[-42  24  -4 -25 -40  -2 -22 -16 -18  23 -46   1  29   7  56  -2 -16 -14
 -27 -27 -21 -11  -6  46  -1  13 -15 -11 -38 -39  12 -16  19  10 -10 -12
 -25] : <43>
[-19 -20  26  22  -4   0  23  41  22 -52  42 -23 -19 -34 -17  -9   4  -1
  -6  29 -11  17   8   1  16   3  21  -5 -41   3 -14   6  26  14  23 -49
   4] : <83>
[  5  -3 -75 -22  45 -50  18  10   4 -15 -97   9 -70  61  57  31   3  89
  25  21   7   8 -31  26  -9   6   2  18   1 -24   2  48 -38   5  -9  11
  32] : <136>
[-14  43  47   7 -22   1  35  -2  -2  19  63  33 -74   2 -25  -5  28   2
   2 -27  26 -15 -72   8   5 -19  10  49   4  27  11  49 -18   4  11  10
  -7] : <22>
[-58  11  14  -4  15 -11 -34   8   4  17 -20  30 -56 -13  -4  12  -8 -10
  20   6   4  26  -9  25  12  10  -3 -26   0 -23 -30  -5   0   8  -2 -16
 -13] : <83>
[-15 -11 -27  14 -27 -43 -20 -11  -9  12   3 -59   4  -7  30  11  18  33
 -28  -8  -1  -9 -16 -34   8  -6   6  29  -9  25   9  -1   3 -20 -11  -1
  39] : <89>
[-47  -9 -18 -68  11 -31   3 -65  -5  26 -86  28 -38 -77  19  35  26  -2
 -20 -12  39  34  17   4 -13 -11 -24   9 -37   4 -17  28  -8 -67  10 -71
  29] : <20>
[-17 -17 -17 -12  -5  25 -31  -1 -16   3 -12 -28  23 -20 -20  38  11 -20
  15 -42  -6  -7  -5 -20  -2   1  11  55  14   4  -8   2 -32  18  -2  13
  26] : <177>
[ 26  10 -14 -13  10  31 -88 -24 -43 -25 -72 -36   2  32  36 -23 -18  45
  -5   3 -17  57  48  49  25  -6  17  -2   9 -36  54   2 -43 -46  58 -20
  -3] : <136>
[  18   28   22    4   -7  -10   25   25    7  -35  -29   34  -97   39
   29  -32  -38    2   10   32   46  -26   66  -14  -44  -27  -27   25
    5   12   25   66 -101   34  -22    5  -18] : <45>
[ -6  11 -44  -6   4 -28   7 -10   0  44 -54 -69  59  14  13  26  21  14
  42 -51  27  13  14  16 -12 -10  16  24  -3  47 -17   1   1 -21  14 -23
  12] : <75>
[  8 -21  -5 -38  -6 -14   8   0   3  40  14 -22  11  -5  31  15   3   7
  15 -45  36  20  12   8  -3   8   7 -23   4  31 -20 -21  -1   7  25   4
  29] : <83>
[ 23  56 -12 -43  47 -29 -40  51  11 -44 -56  26  45  35  21  56  37  22
  26  75  -9 -52  47  66  10  19   4 -27 -32   5 -73 -12 105   0  31 -11
 -10] : <8>
[ 18  -2  -3 -11   6 -13  32  -2  15 -54 -18 -21  27 -29 -15  28  20  21
  25  18   5   8   3 -14 -10   1   9   2 -13  25   5  31 -17  -7  14 -29
  11] : <220>
[ 66  57  -7  45   5  19 -26 -20  21   5  16 -37 -14  49  11 -46 -26  -4
  11  21 -33  -8  67  43 -33 -27 -19 -14  11 -54  57 -23  33 -70 -25  33
   6] : <197>
[-29  19  24 -14 -33 -30  -9 -28  10  47  15  23  62   5   0 -10   0 -34
  -5   2   6 -40 -13  45   2  18 -16 -80 -16  38 -15 -15   9   6  -7 -22
 -16] : <8>
[-25  -2   7 -19 -33  29 -16   8 -17  -4   3   8  24 -27  -9  54  55 -29
  29 -23 -37  -9 -39  52  -2   6   0  26 -29  -3   1  39  12  -4   9   2
  37] : <177>
[-16   6  -2 -34   5 -13  -2 -28   3  38   2   8 -11 -17  13  24  32   3
   6 -19  35 -13 -57  27  -6 -23  -2  28  -6  -9  27 -15  13  -3 -11  36
  -5] : <164>
[-77  15   0 -36 -38   3 -16 -13 -35  17 -39 -30  59 -44  -5  25  -4 -18
  -3 -36   2 -21   1  -1   4  26   0   5 -13  -9 -50 -48  30  20  13  12
 -16] : <22>
[ -5   7  -2 -20  47 -14   4 -21   0  18  -8  11   8 -30  30  13   5  -3
  -1 -27  -2 -14 -52  15   4 -14   1  50 -12  11 -19  12  34  -1 -32   3
  14] : <197>
[-51  83  14  11  -2 -30  -3  57  10  45 -65  -7   0  18  28 -13 -40 -30
 -31 -52  56  -2 -14  76 -21  -4 -10 -11 -58  -9 -52  18 -46 -11  -3  -8
 -52] : <43>
[ 30   8  -6  -8  -5 -11 -36  21 -18 -18  18 -64 -15 -33   1   2 -14 -25
 -27  17 -39  44  44 -33   4   1  38  92  26   6  48 -15  36 -88  41  15
  -4] : <22>
[-30 -14 -17   2   3  -8  -1 -10 -17  14 -18   0  14 -14 -17  38  20   0
   2   3 -14   4 -21 -12  11   4  -6  -4 -29  -2   4 -14   9 -54  -4  -4
  -2] : <20>
[-17   6  25  -8 -15   4 -26   0 -16   1  20 -16  23 -13  -3 -17   9  21
   3  17   3 -28 -16  -8  27   0  -7   8   5  29 -34 -14  37   8  -7   9
  12] : <22>
[-41  18  28 -34 -40 -12  -6  21  -9  47 -30 -19  12  -4  32 -13  -5   8
 -30 -37  12 -27  34   1  -6  12  -7  19   6   9 -24 -28  -4 -17  19 -12
 -21] : <22>
[  6 -10  11  -7 -19  29 -27  17  -1   8  -9 -13  43 -24  20   2   9 -30
  18 -39  -1  15 -46  28  -6   3  27  21 -21 -13 -18  -8 -19   7  52  33
   0] : <164>
[-15 -22 -15  17   9  24 -11 -23 -34  44  15 -36 -37 -34 -34  31  11 -16
   3 -27   5  36   2 -48 -16 -25  35  48  41 -11  28  13 -37 -23  -3  33
  27] : <75>
[-13 -15 -27  15   3 -34  -8  61  19  25 -85   9  -7  30 -22  35   4  -3
 -19  49 -31   8  45 -12  -9  40  -2  -4  20 -40  43 -12   0 -41   8  17
 -51] : <43>
[ -2 -14  12 -30 -65  15  20 -27   6   7  21   8  22  -8  70   9  33  12
  -4 -52   9  -8 -17  18  -8 -19 -17   8 -31  12  37  16   5  21  20 -43
  18] : <45>
[ -3   8  -1 -22 -11 -19  39 -15 -11 -42  23  25 -28 -25   0  47  -5 -16
  57 -21 -12  13  -7   6   0   6  13  27 -19  24   6  22  -9  25   8 -12
   0] : <83>
[ 23  23  19  28   4  59 -49  86 -16 -50  29 -22  17 -39   9 -75   0  68
 -11  51  15 -19 -93  68  -5 -39  -2 -45 -55 -56 -18  -9   3 -38  13  26
  44] : <177>
[-55 -59 -43  -9 -15  -3   2  25 -50 108  32   0 -21  18  39 -23 -49 -14
 -71 -24 -20  30 -38  63  46  27 -28 -38   4  21 -14  12 -12  -4 -49  35
  17] : <8>
[  16   41  -23  -16   25   42  -24    3    9   44 -103   50  -30  -17
    7    9   34   12  -40  -42   21    2  -13   81  -19  -26  -41  -25
    4  -93   13   21   -7  -56   -2   -4  -26] : <220>
[-23  -5  17 -45 -15  17 -22 -10   6  33 -12  36  51   6  21   5  11  -2
  -3 -22   6 -22 -28  87  14  -2 -21 -35 -22 -28   6 -24  15  28   7  42
 -19] : <164>
[-28 -24 -13 -42 -17 -19  26  21 -13   4   8  -5  35  -7 -13   0  -8   7
   2  -9   3   7   9 -11   0  10 -11  16 -17  28  -4  -9   5 -15   3 -19
   5] : <177>
[ 17  39 -15 -13  13  32 -32 -66   4 -59 -44 -26  -9  21   6  26 -29  28
  36  56  -8 -15  17  36 -29 -33   5 -57 -51 -73  30  34  16  23 -44  75
  12] : <136>
[ 36  -4  11  15  -2  13  15  20 -23  -2  -7  -7 -20 -34   0 -23 -18 -34
 -26 -82  29  49 -12  13   0 -26 -20 -23  18  24   9  12 -69  50  34  10
  -2] : <197>
[-40  14 -20 -35 -28 -53  31 -11  36  70 -22   2 -27 -55  17  27   0 -13
 -40 -34  19  32 -77  93   7  17  17   2 -27  15  50  47  -1  -3   5 -11
 -29] : <83>
[  2 -21 -29 -13  23  12  -8 -24   5  47 -15   9  -6  10  10  21  -1  -9
 -12 -36  14   7   5   2  -5 -15  -6  23  17 -25  -9  -4 -26  -9 -28  31
  13] : <164>
[ 26 -16   9  -1 -14   5  27   5  12  23  -3  -8  32  11  21 -14  13  20
 -16 -42 -14   5 -13 -22   4  12  11 -16  11  11  21 -22  10  -6  34 -33
 -28] : <89>
[ 11  24  10  15  -7   3   6 -25  -8 -24  60 -25  49 -65  10  -2   4  35
  32 -23  16   3 -66  22  21 -15  19 -16 -25  30  -7 -25   3 -19   2 -55
  23] : <83>
[ 40 -31   3  49   1  47   2  14 -18 -25  35 -20 -16 -42  -8 -81 -63 -81
 -12  13 -67  45  56  14  -6  28 -16   3  63 -14 -11  -2 -29 -53 -10  -9
  43] : <22>
[  4  34  35 -35 -30 -23 -17  10  -6  -2 -11   1  26  19  17 -20   4  16
 -10   3  21 -38  16 -11  -7  -8 -11 -20 -10  27 -24  -5   9   8  15  15
  -8] : <22>
[-40  24   7 -26 -21 -35  -7 -17  15  18  11  26  31  43  -1  25  -7   6
   1 -12  -7  -5  -7  -5  -3  13  -4 -33 -13  -1 -21  12 -16   6  -7  10
  -6] : <220>
[  9 -15  13  29  12   7 -24  40  16  20 -67 -36  11 -11  -8   8   8  11
  55  33 -23 -16  37 -20 -18  45  12  -1  64  -3  -5 -41 -17   3  27  21
  -6] : <197>
[-24 -34   4  -4 -17   1  29 -22  22  53  33  22  38  18  -4  47  15   8
  18 -38 -36   1  19  21  -5  -4  -1 -32  17   2  20  12 -13 -11 -19  -4
  27] : <75>
[ -9 -45 -15   7  24  -8  19  88  26  19 -23  17 -25   1 -10  17  -6  -9
 -17  -8  10  -3  37 -13 -32   9  11  49  17 -56 -20 -27 -54 -35  37  52
   7] : <164>
[-17 -24 -22   5   8 -34  -6  15  13  27 -44 -33 -31 -17 -19  20  14   2
  17  17  46 -20 -16 -63 -33  -5  29  28  -5  19   2   0 -38 -23  25  19
   1] : <8>
[-38  -8 -23  20  -7 -43  14   1   8  32  -3 -14 -24   2   3  19  11   6
   6 -22  -7  15 -26  -5 -19 -18  12  24   6   6  19  28 -39 -22 -14 -12
  26] : <75>
[ 13 -22  -8   7 -16  21  15 -26   5 -14  44 -29  55  -5 -14  38  20  32
  19 -22 -26 -22 -15 -35  -7   8  22   8  28 -20  43 -33 -24  -7   8  11
  26] : <220>
[-16  20  54 -10   9  23  -2 -19 -18  38  36  -2  36  -4  17   8  11   1
  -3 -16  -5 -33   2  24  -1  -9  -3 -23 -17  10 -24   0  18  -1 -30  13
  13] : <197>
[-12 -25   4 -25  -5   0 -24   7  -8 -33   0 -25  37 -13 -23  46  36  22
   4  34  -7  -1   2 -18  -5 -20  -1 -35 -29  12  20  19  -3  -5 -12   4
  34] : <177>
[-55   2  -3 -46 -30  -7  26   4 -30  69  27  37  -7  13  20  26  17  14
 -22 -85  -1  33 -24  53  49  17 -40  10  23  11  -3 -25  32   7   8 -32
 -29] : <220>
[ 21  67  61 -15  32  23 -25   8  -2  -4  38 -38 -46 -40  -4  -9 -38 -47
 -16  24   5  43  21  92 -16 -34  43   0  23  -1  76  29 -11  -3  10  42
 -36] : <75>
[ 19  29   4  33 -15 -11  52  11  -5 -16   8   3 -15  12   3 -13  12 -12
   0   7  -8   0 -69 -37   4  -1   0   6 -26  26   0  25  35  37 -30 -41
 -45] : <43>
[  2  19  20  12 -18  43 -16 -26 -31 -24  81  41 -31  29   0 -28 -10 -12
  36 -23  24 -28  41  51  23 -35 -57 -47 -14   9 -65 -11  15  43 -14 -11
  54] : <8>
[-13 -39   5 -15  38  15  23 -15  12 -11 -12 -28  32 -38  -2   8 -28 -40
  22 -20 -21  12  51 -16   1  20  11  48  -1  11  -4 -47   4 -49  14 -49
  -9] : <20>
[ 18  48   5  -5  27 -29 -17  60  21  -1 -21   3 -44  -7  28  11  34  45
  -9  19  21 -14 -56  94  29  -5   5  45  -8  21   2  34  45  -8  26  13
  -9] : <89>
[ -1  -1  26 -24   8  -5 -44  47   0 -15  29  -2  15  -1 -25  10   5   2
  46  28  -6  13  29   5  16   3 -15   7  27  29  -8 -40  37 -21  17   4
   3] : <177>
[-24 -29  -1 -35  15   3 -11 -36   7  23 -52  -8  -1   4  29  30  -9 -32
  46 -36 -11   7  24  15  -8  21  -4  15  20  -1 -21   0   0  25  -8  12
  16] : <136>
[-37   1   8 -33  -6 -10  29  19  -7  13  15   4 -24 -23   9  30  19  32
 -11 -13   5 -19 -17  -4 -12  -7   1  36  -3   8   7  12 -29 -16 -22 -39
  18] : <177>
[-44 -23  32 -32  -2 -16 -15   5   7  69  -4  16  61   5  30  11  -9  27
 -21 -15  -6 -46  -3  45  10  15  -8 -18 -10  11  -8  -4 -15   4 -18  45
  13] : <197>
[-19  13  10 -18 -31 -70  46 -21  -4  22  13  43 -25 -23   2  57  36   7
  17 -14  17  -3 -44  -4 -22   5  -1 -51   1  40  38  28 -62  -6 -11 -19
   6] : <83>
[-25  14   7 -21  -6  -2 -28  11 -12   1 -55  -2  25 -10  14  12 -16  24
  -6  22   8 -36  12  26   8   2  -7  -6 -48   0 -20   0 -18 -17  -3  17
 -14] : <20>
[ 27   9  12 -41  48  57  16 -14  49 113 -70 -51  29 -26  57 -15 -31 -35
  30 -60  27   6 -21  43 -58   2   4 -40   0 -33 -34 -31  61  -8 -27  61
 -27] : <197>
[ 22  25 -17 -21  24 -21  34   8   4  21 -18   8 -30  40  38   6  56  48
 -18 -18  26  19 -68 114  -4   2   3 -45  -3  -7  41  37  -4  25  57  10
  33] : <197>
[-34   2  -9  -9 -12  24 -48  21 -12  -2 -60 -41  47 -27 -21   5   3   7
  16  13   9 -40  22  28 -18   4 -10  -2  -7 -27  -3 -25 -26  -7  -7  23
  13] : <177>
[ 34   5 -13  10   6 -42 -21  -2  48 -81 -66  12  25  45 -47  41  34  24
  32  89  -9 -11   9   4   1  -4   6 -56 -58  17  36  59 -16   4  37  18
  -4] : <20>
[-21  17  13 -40 -15 -12 -42 -37  11  34 -36  24   9  -5  -2  18   3 -37
  -4   5   3 -30   9  25 -24  12  -3  17   0 -10   4  48 -31  -9 -14  59
  11] : <220>
[  51    5   -7   26   21   46  -19    5    0 -106   36   27   33  -24
   -3  111   13   17  -23  -22  -65  -32   26  -34    5  -74   14  -15
  -66  -52    7   20   -4  -19  -29  -22   18] : <8>
[-40  19  -2 -10 -24  24   7 -57 -46  12   4 -30  19 -11  10  33  21 -61
  -1 -39  18  33  12  30 -12  -2  -6  -8 -11  11  30  18 -10  10  -1 -24
   0] : <45>
[-13  10  19 -20 -16  30 -35  16 -17 -30  43 -18  48  -4  -5  46 -12   1
  48   5 -34  -1 -18  -4   0 -17   0 -29 -41  -2 -24  -5  30   8 -31  42
  17] : <177>
[-51 -30   3   8 -28   1 -38  -5 -24  14  20 -20  22   4   9  -7  12  15
  13 -26  -2   6 -33  24  33  -3  -1 -19 -33   3  12 -26  -2  -2  13  -6
  10] : <83>
[  0 -11 -25  -6 -13   8  -3 -28  10  -5  52   1 -10 -10  24  60  20  28
   4 -10  -6  16 -13  14  21  -6  -8  12  41 -11  58 -20  21  32  -3  -4
  25] : <45>
[-25 -34  23 -21 -30  16 -34 -20  -6   7  36   3  53 -20  17   7 -14 -27
  12   7 -32 -44  -4  43  14   1   1 -10 -42  14  11   0  15  -4  -8  28
  19] : <8>
[-27 -43  32   8  29 -20  -2  46 -19  10  34 -19 -27  11 -27 -24 -13 -22
  21  49  -1  44 -30 -14  28  30  14  -6  27  38 -10  -7  22   9  15  46
  -9] : <136>
[ -4 -51  -7   1  -4  16  -4  38   5   4 -29   3 -15 -17  -1  16  14  13
  17  21 -51  18 -21  -9  13  24   6  53  11  -8  19  36  -4 -39   7  10
   0] : <220>
[-43  19  17 -21   3   2   3   1  11  28  -9 -17  37   9   4  -3  -1  25
  -6   0  27 -31 -35  37  26  12   6 -19 -45  13 -35 -29  34  23   9  -4
 -29] : <20>
[ -1  16  20  19 -25  23 -30   0  11   7 -12 -24  44  40  -8  -9   3 -17
  15 -14  -3   8  20  11  -4   2  -4 -70 -40 -10 -20 -27   0 -17  40  -2
 -12] : <20>
[ 46   1   3  -9  19 -41  38  49   8   1   0  46 -32 -32   4   3  25 -14
 -40  36  19 -17 -37  -6 -38 -10   2   7  17  -6  15  17 -33 -20  -5  40
   0] : <164>
[ -2  25   9  13  11  24  12 -14 -15  21  20 -75 -13  56 -41 -28  -6 -22
   4  52   3  27  95 -19 -11  22  23  -6   7 -17  -7 -25  84 -34   8   9
 -25] : <136>
[-19 -72 -43  28  -2  27 -84  46 -18 -23 -42 -45  19  42  45  23  -5   0
  11  28 -49  36  25  32   4   6  -6 -12  -9 -45  40  13 -41 -27  15  62
  55] : <45>
[-38 -18  40 -15 -43  18  -2 -66   2  47  61  -9  40 -15 -13  -6  40  -5
  51  -3  -2   1 -85  50   8   8  26 -46   8  33  29  18  18  61  23  22
  36] : <75>
[  7 -27   0  17   0 -21  27  85 -14  -6  19 -13 -63 -27  29 -12   7  61
 -12  11  15  30 -25   0  40  -5 -13  -9   4  44 -22   1  -5  10  -3 -47
   7] : <83>
[-35   4  36 -33  31   5  45  57  34  67  71  18  32 -67 -10  82   9   4
 -47  -9 -28 -20  -6  65   6  16   6   6  25   0  -5 -11  28 -60 -57 -22
   2] : <177>
